Below are the code and all the weights of a small trained network. Each question names an input and a class and asks about switching units off, where a switched-off unit gives its printed mean instead of its output.

import numpy as np


def w(rows, s, z=0):
    codes = np.array(rows[::2]) - 128.0
    scale = np.full(codes.shape[1], s)
    scale[-1] = z or s
    return codes * scale


def f(y):
    return y / 2 * (1 + np.tanh(0.7978845608 * (y + 0.044715 * y**3)))


def log_softmax(a):
    a = a - a.max(-1, keepdims=True)
    return a - np.log(np.exp(a).sum(-1, keepdims=True))


def net(x, mask):
    res = np.array(x, float).reshape(1, 8) / 4 @ E
    y = f(res @ A[0][:, :-1].T + A[0][:, -1])
    res = res + np.where(mask, y, B[0][:, -1]) @ B[0][:, :-1]
    return log_softmax(res[-1] @ U[:, :-1].T + U[:, -1])


A, B = {}, {}
E = w([
[128,129,126,126,128],'x0',
[77,101,64,59,229],'x1',
[253,51,70,129,130],'x2',
[127,125,130,125,130],'x3',
[131,130,129,125,128],'x4',
[130,130,126,127,129],'x5',
[94,127,12,155,78],'x6',
[97,74,170,41,51],'x7',
],0.007)
A[0] = w([
[65,186,157,139,119,64],'N1',
[184,119,104,141,151,97],'N2',
[189,58,123,145,155,90],'N3',
[108,77,141,65,66,79],'N4',
[166,122,167,180,65,124],'N5',
[136,144,156,187,60,115],'N6',
[144,149,172,194,85,115],'N7',
[64,168,155,127,125,89],'N8',
[52,119,154,171,129,160],'N9',
[174,227,109,203,203,83],'N10',
[153,148,167,203,84,85],'N11',
[62,189,150,146,125,81],'N12',
[167,149,186,83,178,123],'N13',
[137,154,89,94,106,255],'N14',
[254,93,110,87,89,117],'N15',
[161,136,174,109,158,237],'N16',
[197,84,85,105,107,63],'N17',
[70,116,77,157,90,191],'N18',
[100,105,127,105,207,109],'N19',
[146,161,115,196,188,87],'N20',
[193,111,113,99,99,43],'N21',
[166,106,225,132,182,201],'N22',
[145,116,190,120,180,182],'N23',
[128,93,43,138,81,173],'N24',
[148,143,180,177,85,104],'N25',
[96,106,107,108,181,88],'N26',
[86,113,106,84,177,92],'N27',
[125,117,151,93,96,105],'N28',
[181,52,123,143,147,95],'N29',
[126,151,118,220,180,159],'N30',
],0.0096,0.0052)
B[0] = w([
[105,47,212,224,192,176],'N1',
[50,87,237,153,125,156],'N2',
[94,126,217,184,171,181],'N3',
[40,50,192,56,20,186],'N4',
[159,97,71,94,189,192],'N5',
[179,65,52,71,194,184],'N6',
[151,77,39,96,192,181],'N7',
[127,74,171,226,190,175],'N8',
[165,157,158,169,184,193],'N9',
[46,49,174,34,31,231],'N10',
[161,62,59,106,200,173],'N11',
[101,112,213,225,204,186],'N12',
[130,149,74,152,85,188],'N13',
[175,211,111,124,92,231],'N14',
[100,145,159,189,140,239],'N15',
[157,216,69,136,67,231],'N16',
[82,129,190,204,195,176],'N17',
[150,214,124,173,97,220],'N18',
[181,59,43,127,173,184],'N19',
[3,36,162,55,40,182],'N20',
[88,80,186,148,184,143],'N21',
[146,209,85,170,50,254],'N22',
[109,185,60,163,105,209],'N23',
[105,210,132,180,111,225],'N24',
[167,75,65,94,161,173],'N25',
[140,49,62,97,182,159],'N26',
[177,78,86,140,154,174],'N27',
[104,76,115,66,102,145],'N28',
[104,129,226,203,176,178],'N29',
[77,127,165,36,29,217],'N30',
],0.0056,0.0053)
U = w([
[89,93,254,198,223,52],'0',
[117,148,124,103,112,253],'1',
[58,49,184,24,43,68],'2',
[156,54,29,74,231,52],'3',
[125,183,124,117,119,188],'4',
[120,230,89,157,87,73],'5',
[120,168,138,112,132,167],'6',
],0.0093,0.0071)

Each question gives the input, the list of numbers given to net, and the class t.
The units are the neurons (one row each of A and B). Each row of codes is followed by its name. A weight is (code - 128) times the scale printed after its matrix; where a second scale follows, it is the last column's (A, B and U).
mask holds one flag per neuron, in row order. A switched-off neuron (its flag False) gives its mean, the last column of its row in B, instead of its output. The means were averaged over made-up inputs and are rounded, as every weight is.
A unit's drop is (log p(t) with every unit on - log p(t) with that unit switched off) / (log p(t) with every unit on - log p(t) with every unit switched off).
The circuit of an input: a set's keep is (log p(t) with only the set's units on - log p(t) with every unit switched off) / (log p(t) with every unit on - log p(t) with every unit switched off). Starting from the 12 units with the biggest drops (on a tie, the unit counted first), units are removed one at a time, each time the one whose removal leaves the highest keep (on an exact tie, the one counted first), for as long as the keep stays at least 0.8.
units of the circuit, in order: the units of the circuit, biggest drop first
unit that matters most: the unit with the biggest drop
top k neurons: the k neurons with the biggest drops, biggest first
drop of u: that unit's drop, to one decimal
input [-3,-2,3,-2,1,-1,-6,-6], class 2: top 3 neurons	[N10, N20, N30]
input [5,7,-6,-2,7,-7,-6,5], class 3: top 3 neurons	[N19, N27, N26]
input [0,2,7,-4,-5,2,8,6], class 5: units of the circuit, in order	[N24]
input [-6,-6,1,5,2,6,1,-8], class 2: units of the circuit, in order	[N10, N20]
input [5,2,-5,-1,7,4,3,-8], class 2: units of the circuit, in order	[N10, N20]
input [-6,-8,7,1,3,-8,-6,0], class 3: units of the circuit, in order	[N5, N11]
input [5,-6,-4,5,1,5,7,-7], class 2: units of the circuit, in order	[N10, N30]
input [-2,-4,5,-6,2,-7,-7,-7], class 2: top 2 neurons	[N10, N20]
input [3,7,0,3,1,1,8,6], class 5: units of the circuit, in order	[N24, N18]
input [5,-8,7,-4,4,-1,8,2], class 3: units of the circuit, in order	[N6, N5]
input [0,0,-6,-4,7,-1,1,-8], class 2: units of the circuit, in order	[N10, N20]
input [-1,-3,-6,4,-4,7,-8,4], class 5: units of the circuit, in order	[N22, N16]
input [7,4,8,-5,-1,-8,-8,7], class 0: top 2 neurons	[N29, N3]
input [-1,7,-6,-6,-3,4,-2,-5], class 3: units of the circuit, in order	[N19]
input [-4,-3,-8,-2,-6,7,6,-6], class 0: units of the circuit, in order	[N12, N1]
input [5,2,1,-1,7,-5,-8,-5], class 5: units of the circuit, in order	[N22, N16]
input [-1,5,5,6,-1,8,-8,-1], class 5: units of the circuit, in order	[N22, N16, N23]
input [3,0,7,3,1,-4,-5,-5], class 0: top 2 neurons	[N3, N29]
input [6,7,7,6,3,2,8,5], class 5: top 3 neurons	[N24, N14, N18]
input [5,6,-4,3,2,6,-5,5], class 3: unit that matters most	N19
input [-8,1,7,-5,2,-8,-4,-8], class 2: drop of N10	0.5
input [-3,5,-5,3,0,0,2,2], class 0: drop of N6	0.1
input [7,6,0,-3,5,1,-8,5], class 5: drop of N10	0.1
